Below is a small trained network, with its code and all its weights. Each question gives an input and a target symbol and asks what happens when units are switched off, that is, made to give their printed mean instead of their output.

import numpy as np


def w(rows, s, z=0):
    codes = np.array(rows[::2]) - 128.0
    scale = np.full(codes.shape[1], s)
    scale[-1] = z or s
    return codes * scale


def f(y):
    return np.maximum(y, 0)


def softmax(a):
    e = np.exp(a - a.max(-1, keepdims=True))
    return e / e.sum(-1, keepdims=True)


def log_softmax(a):
    a = a - a.max(-1, keepdims=True)
    return a - np.log(np.exp(a).sum(-1, keepdims=True))


def net(x, mask):
    ids = ['αβδζηπτ'.index(c) for c in x.split()]
    T = len(ids)
    res = E[ids] + P[:T]
    q, k, v = (res @ M[0].T for M in (Q, K, V))
    z = softmax(np.where(np.tri(T) > 0, q @ k.T / 3**0.5, -1e9)) @ v
    res = res + np.where(mask[0], z, O[0][:, -1]) @ O[0][:, :-1]
    y = f(res @ A[0][:, :-1].T + A[0][:, -1])
    res = res + np.where(mask[1:17], y, B[0][:, -1]) @ B[0][:, :-1]
    return log_softmax(res[-1] @ U[:, :-1].T + U[:, -1])


Q, K, V, O, A, B = {}, {}, {}, {}, {}, {}
E = w([
[181,123,172,81,124],'α',
[172,4,62,209,145],'β',
[110,117,164,48,64],'δ',
[115,141,121,167,55],'ζ',
[138,63,71,44,135],'η',
[114,196,93,95,156],'π',
[169,168,106,162,136],'τ',
],0.014)
P = w([
[144,171,123,254,157],'0',
[120,148,27,169,148],'1',
[159,127,11,124,132],'2',
[154,73,27,99,130],'3',
[133,40,38,89,142],'4',
[137,40,64,105,152],'5',
],0.0049)
Q[0] = w([
[61,96,91,187,48],'h0',
[55,124,48,109,140],'h0',
[213,127,7,70,62],'h0',
],0.011)
K[0] = w([
[157,224,173,104,72],'h0',
[246,84,211,95,66],'h0',
[135,73,40,2,18],'h0',
],0.009)
V[0] = w([
[98,38,144,174,73],'h0',
[160,75,145,88,177],'h0',
[115,92,248,46,192],'h0',
],0.011)
O[0] = w([
[98,96,70,144,82,151],'h0',
[143,162,142,151,66,200],'h0',
[252,148,106,107,100,3],'h0',
],0.011,0.0032)
A[0] = w([
[145,105,152,116,248,254],'n0',
[78,205,154,106,101,230],'n1',
[81,172,169,10,55,118],'n2',
[146,142,126,211,169,160],'n3',
[89,166,113,94,169,99],'n4',
[162,131,66,96,101,154],'n5',
[174,255,130,123,146,144],'n6',
[58,136,165,184,96,42],'n7',
[77,141,144,171,76,76],'n8',
[168,144,114,126,186,96],'n9',
[112,164,229,199,79,169],'n10',
[42,140,99,207,41,122],'n11',
[154,144,49,60,152,191],'n12',
[170,58,130,170,151,76],'n13',
[117,154,195,114,108,140],'n14',
[24,123,121,121,18,163],'n15',
],0.0092,0.0029)
B[0] = w([
[69,169,92,14,164,178],'n0',
[129,133,200,146,31,183],'n1',
[82,111,208,230,62,192],'n2',
[118,131,227,139,202,169],'n3',
[151,139,119,88,68,158],'n4',
[132,120,115,221,179,210],'n5',
[189,68,252,154,109,162],'n6',
[143,125,145,156,216,177],'n7',
[140,162,84,122,180,167],'n8',
[143,132,125,79,165,141],'n9',
[72,207,86,225,177,151],'n10',
[129,215,77,105,35,235],'n11',
[103,34,115,167,204,221],'n12',
[144,202,211,96,72,159],'n13',
[139,156,177,130,90,142],'n14',
[231,112,63,92,135,255],'n15',
],0.011,0.0063)
U = w([
[240,119,189,59,190,50],'α',
[109,110,183,11,153,185],'β',
[61,116,202,203,61,110],'δ',
[159,151,94,85,117,78],'ζ',
[177,32,113,90,233,254],'η',
[1,113,159,113,147,157],'π',
[63,93,131,33,136,185],'τ',
],0.006,0.0011)

Each question gives the input, a string of symbols that net reads in full, and the target symbol t.
The units are the heads (3 rows each of Q, K, V and O) and the neurons (one row each of A and B). Each row of codes is followed by its name. A weight is (code - 128) times the scale printed after its matrix; where a second scale follows, it is the last column's (O, A, B and U).
mask holds one flag per unit, heads first, then neurons. A switched-off unit (its flag False) gives its mean, the last column of its rows in O or B, instead of its output. The means were averaged over made-up inputs and are rounded, as every weight is.
A unit's drop is (log p(t) with every unit on - log p(t) with that unit switched off) / (log p(t) with every unit on - log p(t) with every unit switched off).
The circuit of an input: a set's keep is (log p(t) with only the set's units on - log p(t) with every unit switched off) / (log p(t) with every unit on - log p(t) with every unit switched off). Starting from the 12 units with the biggest drops (on a tie, the unit counted first), units are removed one at a time, each time the one whose removal leaves the highest keep (on an exact tie, the one counted first), for as long as the keep stays at least 0.8.
units of the circuit, in order: the units of the circuit, biggest drop first
top k neurons: the k neurons with the biggest drops, biggest first
drop of u: that unit's drop, to one decimal
input α α π α π, target α: units of the circuit, in order -> [h0]
input π τ β η π, target δ: units of the circuit, in order -> [h0; n1; n2]
input ζ ζ π, target τ: top 2 neurons -> [n0; n4]
input η τ β β β π, target ζ: units of the circuit, in order -> [h0; n15; n11]
input ζ β η α, target δ: top 2 neurons -> [n2; n0]
input τ π τ τ, target π: units of the circuit, in order -> [h0; n15]
input ζ ζ ζ α, target τ: top 2 neurons -> [n0; n5]
input δ β β α, target ζ: top 2 neurons -> [n15; n11]
input τ δ π, target η: drop of n12 -> 0.7
input τ β β, target ζ: drop of n15 -> 0.4
input δ η δ τ ζ δ, target δ: drop of n0 -> 0.1
input ζ β ζ, target ζ: drop of h0 -> 0.1
